Below is a small trained network, with its code and all its weights. Each question gives an input and a target symbol and asks what happens when units are switched off, that is, made to give their printed mean instead of their output.

import numpy as np


def w(rows, s, z=0):
    codes = np.array(rows[::2]) - 128.0
    scale = np.full(codes.shape[1], s)
    scale[-1] = z or s
    return codes * scale


def f(y):
    return y / 2 * (1 + np.tanh(0.7978845608 * (y + 0.044715 * y**3)))


def softmax(a):
    e = np.exp(a - a.max(-1, keepdims=True))
    return e / e.sum(-1, keepdims=True)


def log_softmax(a):
    a = a - a.max(-1, keepdims=True)
    return a - np.log(np.exp(a).sum(-1, keepdims=True))


def net(x, mask):
    ids = ['βγδεζηθμξπσφψ'.index(c) for c in x.split()]
    T = len(ids)
    res = E[ids] + P[:T]
    r = res
    for j in range(2):
        rows = slice(2 * j, 2 * j + 2)
        q, k, v = (r @ M[0][rows].T for M in (Q, K, V))
        z = softmax(np.where(np.tri(T) > 0, q @ k.T / 2**0.5, -1e9)) @ v
        o = O[0][rows]
        res = res + np.where(mask[j], z, o[:, -1]) @ o[:, :-1]
    y = f(res @ A[0][:, :-1].T + A[0][:, -1])
    res = res + np.where(mask[2:14], y, B[0][:, -1]) @ B[0][:, :-1]
    return log_softmax(res[-1] @ U[:, :-1].T + U[:, -1])


Q, K, V, O, A, B = {}, {}, {}, {}, {}, {}
E = w([
[138,171,26],'β',
[52,108,150],'γ',
[65,98,93],'δ',
[54,93,145],'ε',
[155,225,79],'ζ',
[183,132,201],'η',
[125,187,132],'θ',
[43,112,68],'μ',
[72,111,6],'ξ',
[181,244,109],'π',
[103,126,155],'σ',
[155,34,146],'φ',
[171,215,144],'ψ',
],0.015)
P = w([
[212,8,160],'0',
[125,159,40],'1',
[153,97,85],'2',
[98,114,198],'3',
[117,175,39],'4',
[157,104,94],'5',
[100,118,201],'6',
[117,182,43],'7',
[159,108,98],'8',
[102,117,203],'9',
[115,185,43],'10',
[156,109,100],'11',
],0.016)
Q[0] = w([
[165,105,224],'head 0',
[176,10,2],'head 0',
[203,64,161],'head 1',
[136,50,163],'head 1',
],0.0097)
K[0] = w([
[72,89,199],'head 0',
[159,16,72],'head 0',
[99,254,119],'head 1',
[1,129,160],'head 1',
],0.0077)
V[0] = w([
[37,132,129],'head 0',
[180,179,13],'head 0',
[255,169,220],'head 1',
[95,39,254],'head 1',
],0.0059)
O[0] = w([
[103,152,177,69],'head 0',
[54,156,94,237],'head 0',
[195,176,182,251],'head 1',
[8,161,150,184],'head 1',
],0.014,0.0025)
A[0] = w([
[153,144,158,121],'neuron 0',
[147,149,43,187],'neuron 1',
[145,87,175,106],'neuron 2',
[109,224,116,181],'neuron 3',
[112,154,212,129],'neuron 4',
[210,106,150,200],'neuron 5',
[150,13,105,174],'neuron 6',
[46,139,133,102],'neuron 7',
[136,68,235,102],'neuron 8',
[82,100,96,255],'neuron 9',
[63,4,145,114],'neuron 10',
[124,78,181,30],'neuron 11',
],0.015,0.0072)
B[0] = w([
[177,159,125,146],'neuron 0',
[42,62,140,224],'neuron 1',
[112,56,133,157],'neuron 2',
[190,91,162,254],'neuron 3',
[190,84,64,173],'neuron 4',
[120,159,139,206],'neuron 5',
[188,164,122,184],'neuron 6',
[160,188,94,192],'neuron 7',
[35,102,123,190],'neuron 8',
[170,121,113,199],'neuron 9',
[88,247,126,174],'neuron 10',
[122,99,180,146],'neuron 11',
],0.011,0.014)
U = w([
[46,60,114,107],'β',
[108,187,102,85],'γ',
[122,153,42,95],'δ',
[137,188,81,47],'ε',
[150,8,140,61],'ζ',
[229,161,153,11],'η',
[150,84,82,182],'θ',
[74,148,71,83],'μ',
[69,117,54,85],'ξ',
[166,51,123,206],'π',
[168,139,78,241],'σ',
[207,158,71,39],'φ',
[123,164,206,142],'ψ',
],0.014,0.011)

Each question gives the input, a string of symbols that net reads in full, and the target symbol t.
The units are the heads (2 rows each of Q, K, V and O) and the neurons (one row each of A and B). Each row of codes is followed by its name. A weight is (code - 128) times the scale printed after its matrix; where a second scale follows, it is the last column's (O, A, B and U).
mask holds one flag per unit, heads first, then neurons. A switched-off unit (its flag False) gives its mean, the last column of its rows in O or B, instead of its output. The means were averaged over made-up inputs and are rounded, as every weight is.
A unit's drop is (log p(t) with every unit on - log p(t) with that unit switched off) / (log p(t) with every unit on - log p(t) with every unit switched off).
The circuit of an input: a set's keep is (log p(t) with only the set's units on - log p(t) with every unit switched off) / (log p(t) with every unit on - log p(t) with every unit switched off). Starting from the 12 units with the biggest drops (on a tie, the unit counted first), units are removed one at a time, each time the one whose removal leaves the highest keep (on an exact tie, the one counted first), for as long as the keep stays at least 0.8.
circuit, biggest first: the units of the circuit, biggest drop first
top k neurons: the k neurons with the biggest drops, biggest first
heads that matter: for each layer, one digit per head in row order, 1 if its drop is at least 0.15 and else 0, layers parted by /
input η ψ σ ψ π ψ π φ ψ θ ζ, target η: circuit, biggest first : [neuron 3; head 1]
input ε ξ β, target β: circuit, biggest first : [neuron 1]
input π σ π η, target ζ: heads that matter : 10
input θ ξ δ γ θ η σ σ σ δ, target γ: heads that matter : 01
input ζ σ σ θ, target π: circuit, biggest first : [neuron 4; neuron 10]
input ξ π η η σ ψ π σ δ η β, target ξ: heads that matter : 11
input β δ ψ μ η β σ φ ξ, target ξ: circuit, biggest first : [neuron 1; neuron 3]
input δ π ζ η π σ σ ψ σ π ε, target δ: circuit, biggest first : [neuron 7; head 0]
input σ σ δ θ μ, target σ: top 3 neurons : [neuron 3; neuron 7; neuron 9]
input θ π π η π η μ π σ μ, target ε: top 3 neurons : [neuron 10; neuron 7; neuron 1]
input ξ π ξ η σ, target ξ: circuit, biggest first : [head 1; head 0]
input φ δ δ ζ, target φ: circuit, biggest first : [neuron 4; head 1; neuron 7; neuron 1]
input γ σ ζ σ ξ φ ε, target μ: top 4 neurons : [neuron 10; neuron 8; neuron 7; neuron 1]
input π π θ σ θ σ θ σ, target π: top 2 neurons : [neuron 3; neuron 10]
input φ σ π π π η π θ, target φ: top neuron : [neuron 3]
input η ξ β θ η σ σ, target β: circuit, biggest first : [neuron 8; head 0]
input η η θ σ ψ, target η: circuit, biggest first : [head 1; neuron 3]
input π σ π σ η δ θ π π ζ ψ, target π: top 4 neurons : [neuron 3; neuron 1; neuron 10; neuron 7]
input σ ξ σ δ σ σ σ σ σ φ, target ψ: top 4 neurons : [neuron 10; neuron 6; neuron 1; neuron 11]
input η β σ ζ π π σ β η π, target η: circuit, biggest first : [neuron 1; head 1]
input σ σ φ μ μ σ μ φ π, target π: circuit, biggest first : [neuron 10; neuron 7]
